Below is a small trained network, with its code and all its weights. Each question gives an input and a target symbol and asks what happens when units are switched off, that is, made to give their printed mean instead of their output.

import numpy as np


def w(rows, s, z=0):
    codes = np.array(rows[::2]) - 128.0
    scale = np.full(codes.shape[1], s)
    scale[-1] = z or s
    return codes * scale


def norm(h):
    return h / np.sqrt((h * h).mean(-1, keepdims=True) + 1e-5)


def f(y):
    return y / 2 * (1 + np.tanh(0.7978845608 * (y + 0.044715 * y**3)))


def softmax(a):
    e = np.exp(a - a.max(-1, keepdims=True))
    return e / e.sum(-1, keepdims=True)


def log_softmax(a):
    a = a - a.max(-1, keepdims=True)
    return a - np.log(np.exp(a).sum(-1, keepdims=True))


def net(x, mask):
    ids = ['αδηλξτφ'.index(c) for c in x.split()]
    T = len(ids)
    res = E[ids] + P[:T]
    u = 0
    for l in range(3):
        r = norm(res)
        for j in range(3):
            rows = slice(3 * j, 3 * j + 3)
            q, k, v = (r @ M[l][rows].T for M in (Q, K, V))
            z = softmax(np.where(np.tri(T) > 0, q @ k.T / 3**0.5, -1e9)) @ v
            o = O[l][rows]
            res = res + np.where(mask[u + j], z, o[:, -1]) @ o[:, :-1]
        u += 3
        y = f(norm(res) @ A[l][:, :-1].T + A[l][:, -1])
        res = res + np.where(mask[u : u + 4], y, B[l][:, -1]) @ B[l][:, :-1]
        u += 4
    return log_softmax(norm(res)[-1] @ U[:, :-1].T + U[:, -1])


Q, K, V, O, A, B = {}, {}, {}, {}, {}, {}
E = w([
[11,73,236,167],'α',
[114,111,103,186],'δ',
[147,209,249,70],'η',
[187,139,121,25],'λ',
[115,112,104,187],'ξ',
[162,100,48,110],'τ',
[110,99,107,177],'φ',
],0.017)
P = w([
[114,146,116,112],'0',
[161,54,195,127],'1',
[136,150,167,120],'2',
[202,137,142,223],'3',
[72,210,63,181],'4',
[5,121,69,52],'5',
[84,87,163,21],'6',
[104,89,148,99],'7',
[189,176,161,122],'8',
],0.012)
Q[0] = w([
[154,190,211,135],'L0H1',
[190,99,104,169],'L0H1',
[120,171,113,253],'L0H1',
[159,169,101,160],'L0H2',
[136,127,175,143],'L0H2',
[94,150,96,119],'L0H2',
[74,101,136,109],'L0H3',
[145,161,83,110],'L0H3',
[106,189,101,141],'L0H3',
],0.019)
K[0] = w([
[100,17,151,74],'L0H1',
[101,190,61,64],'L0H1',
[7,172,93,102],'L0H1',
[156,91,190,180],'L0H2',
[157,109,106,108],'L0H2',
[78,77,136,125],'L0H2',
[93,144,65,110],'L0H3',
[155,88,146,173],'L0H3',
[141,55,99,120],'L0H3',
],0.016)
V[0] = w([
[40,17,201,105],'L0H1',
[143,45,2,44],'L0H1',
[78,95,95,225],'L0H1',
[103,71,131,79],'L0H2',
[16,216,112,141],'L0H2',
[150,57,164,125],'L0H2',
[182,43,160,106],'L0H3',
[89,110,101,73],'L0H3',
[187,57,172,143],'L0H3',
],0.0077)
O[0] = w([
[3,121,114,178,72],'L0H1',
[91,124,89,90,253],'L0H1',
[132,27,193,114,252],'L0H1',
[92,113,129,203,141],'L0H2',
[160,169,68,125,120],'L0H2',
[125,82,180,94,142],'L0H2',
[136,76,113,58,139],'L0H3',
[105,171,87,124,134],'L0H3',
[167,97,139,88,141],'L0H3',
],0.0067,0.0034)
A[0] = w([
[237,171,164,79,37],'L0N1',
[137,188,254,141,253],'L0N2',
[177,151,109,230,238],'L0N3',
[168,7,74,66,123],'L0N4',
],0.0094,0.00061)
B[0] = w([
[49,70,99,113,168],'L0N1',
[124,249,108,130,152],'L0N2',
[96,208,133,83,147],'L0N3',
[155,196,82,150,255],'L0N4',
],0.011,0.0081)
Q[1] = w([
[101,142,119,107],'L1H1',
[149,114,7,46],'L1H1',
[154,88,168,177],'L1H1',
[129,65,187,97],'L1H2',
[129,57,59,165],'L1H2',
[78,171,181,15],'L1H2',
[121,99,184,190],'L1H3',
[4,124,134,128],'L1H3',
[202,93,164,176],'L1H3',
],0.013)
K[1] = w([
[164,134,140,112],'L1H1',
[193,112,86,82],'L1H1',
[126,97,141,187],'L1H1',
[179,108,178,169],'L1H2',
[179,93,44,91],'L1H2',
[64,177,190,248],'L1H2',
[76,133,127,192],'L1H3',
[43,152,183,85],'L1H3',
[132,103,90,207],'L1H3',
],0.016)
V[1] = w([
[109,47,147,143],'L1H1',
[98,106,53,38],'L1H1',
[124,32,81,69],'L1H1',
[128,126,150,145],'L1H2',
[164,94,141,95],'L1H2',
[182,83,129,131],'L1H2',
[98,80,201,1],'L1H3',
[211,163,95,129],'L1H3',
[216,211,225,172],'L1H3',
],0.0086)
O[1] = w([
[142,69,227,162,59],'L1H1',
[206,149,133,167,254],'L1H1',
[201,144,139,181,175],'L1H1',
[148,118,138,90,89],'L1H2',
[44,167,59,114,101],'L1H2',
[123,181,51,91,98],'L1H2',
[137,205,216,145,48],'L1H3',
[177,113,143,2,198],'L1H3',
[66,237,22,91,51],'L1H3',
],0.0066,0.0041)
A[1] = w([
[64,28,151,178,96],'L1N1',
[2,46,9,88,2],'L1N2',
[198,103,185,26,160],'L1N3',
[71,229,236,66,35],'L1N4',
],0.0089,0.0064)
B[1] = w([
[128,94,102,89,189],'L1N1',
[128,138,113,2,207],'L1N2',
[109,167,183,187,253],'L1N3',
[106,200,86,52,175],'L1N4',
],0.017,0.0037)
Q[2] = w([
[222,170,104,144],'L2H1',
[22,108,125,20],'L2H1',
[198,185,243,179],'L2H1',
[77,106,249,142],'L2H2',
[145,136,105,95],'L2H2',
[189,105,156,184],'L2H2',
[82,52,149,140],'L2H3',
[136,133,82,117],'L2H3',
[65,166,134,190],'L2H3',
],0.013)
K[2] = w([
[183,139,157,148],'L2H1',
[25,93,70,166],'L2H1',
[169,157,128,44],'L2H1',
[76,87,73,146],'L2H2',
[117,128,149,117],'L2H2',
[122,110,78,194],'L2H2',
[114,90,169,118],'L2H3',
[111,147,97,102],'L2H3',
[115,163,249,139],'L2H3',
],0.011)
V[2] = w([
[96,101,129,138],'L2H1',
[143,197,187,155],'L2H1',
[162,123,94,92],'L2H1',
[180,102,195,124],'L2H2',
[223,154,227,174],'L2H2',
[91,227,131,164],'L2H2',
[111,134,58,184],'L2H3',
[46,30,98,185],'L2H3',
[60,2,127,210],'L2H3',
],0.0061)
O[2] = w([
[125,187,104,191,102],'L2H1',
[82,73,182,173,142],'L2H1',
[150,116,71,118,155],'L2H1',
[97,136,40,73,122],'L2H2',
[70,146,71,3,133],'L2H2',
[102,192,189,84,128],'L2H2',
[108,90,125,113,159],'L2H3',
[91,158,46,122,36],'L2H3',
[101,147,52,77,4],'L2H3',
],0.0047,0.003)
A[2] = w([
[197,110,85,147,87],'L2N1',
[156,170,245,196,98],'L2N2',
[251,161,33,123,9],'L2N3',
[15,83,218,92,95],'L2N4',
],0.013,0.011)
B[2] = w([
[131,175,48,144,194],'L2N1',
[154,86,194,181,203],'L2N2',
[152,137,2,246,253],'L2N3',
[50,161,36,215,174],'L2N4',
],0.016,0.0073)
U = w([
[19,84,132,185,81],'α',
[123,64,123,87,171],'δ',
[102,203,150,131,76],'η',
[154,86,190,161,254],'λ',
[114,80,126,101,144],'ξ',
[175,134,67,176,119],'τ',
[102,6,111,138,53],'φ',
],0.013,0.0034)

Each question gives the input, a string of symbols that net reads in full, and the target symbol t.
The units are the heads (3 rows each of Q, K, V and O) and the neurons (one row each of A and B). Each row of codes is followed by its name. A weight is (code - 128) times the scale printed after its matrix; where a second scale follows, it is the last column's (O, A, B and U).
mask holds one flag per unit, layer by layer, with each layer's heads first. A switched-off unit (its flag False) gives its mean, the last column of its rows in O or B, instead of its output. The means were averaged over made-up inputs and are rounded, as every weight is.
A unit's drop is (log p(t) with every unit on - log p(t) with that unit switched off) / (log p(t) with every unit on - log p(t) with every unit switched off).
The circuit of an input: a set's keep is (log p(t) with only the set's units on - log p(t) with every unit switched off) / (log p(t) with every unit on - log p(t) with every unit switched off). Starting from the 12 units with the biggest drops (on a tie, the unit counted first), units are removed one at a time, each time the one whose removal leaves the highest keep (on an exact tie, the one counted first), for as long as the keep stays at least 0.8.
units of the circuit, in order: the units of the circuit, biggest drop first
most important unit: the unit with the biggest drop
top k neurons: the k neurons with the biggest drops, biggest first
top k neurons in layer l: the k neurons of layer l with the biggest drops, biggest first
drop when u is switched off: that unit's drop, to one decimal
input α τ τ φ τ τ φ, target φ: units of the circuit, in order	(L0H1 L2N3)
input δ δ φ, target δ: units of the circuit, in order	(L1H1 L1N2 L2N3)
input τ τ λ η, target η: most important unit	L1N4
input τ η φ τ ξ, target η: top 3 neurons	(L0N3 L0N4 L2N3)
input α τ λ ξ, target α: units of the circuit, in order	(L0H1 L1H1 L2N3)
input λ τ δ φ λ φ, target δ: units of the circuit, in order	(L2N3 L1N2)
input η τ λ α λ ξ, target λ: top 2 neurons in layer 0	(L0N1 L0N2)
input ξ λ φ τ φ, target λ: top 2 neurons in layer 0	(L0N3 L0N1)
input τ α τ τ δ, target α: top 4 neurons	(L0N4 L0N3 L2N3 L2N1)
input τ τ η η α δ, target η: top 2 neurons	(L2N3 L0N4)
input δ ξ τ ξ, target δ: top 3 neurons	(L0N3 L1N2 L2N3)
input ξ λ α α η φ δ, target α: top 2 neurons	(L0N4 L2N4)
input δ τ λ α φ τ ξ, target α: top 2 neurons	(L2N4 L0N1)
input δ α λ δ δ η φ δ, target δ: most important unit	L0H1
input τ λ λ δ φ δ, target λ: top 2 neurons	(L2N3 L0N4)
input φ η φ η, target η: top 2 neurons	(L0N2 L1N4)
input λ η λ α φ δ η ξ, target φ: top 3 neurons in layer 1	(L1N1 L1N3 L1N4)
input φ ξ δ, target φ: top 3 neurons	(L1N1 L2N3 L1N3)
input φ τ η λ α λ δ φ, target α: top 2 neurons	(L0N4 L2N3)
input η δ τ η τ τ φ, target η: most important unit	L0H3
input δ τ δ, target δ: top 2 neurons	(L1N2 L2N3)
input φ τ ξ φ, target φ: top 2 neurons	(L2N3 L0N4)
input η λ δ, target η: drop when L1N4 is switched off	0.3
input η τ τ φ τ τ δ, target φ: drop when L0H2 is switched off	0.3
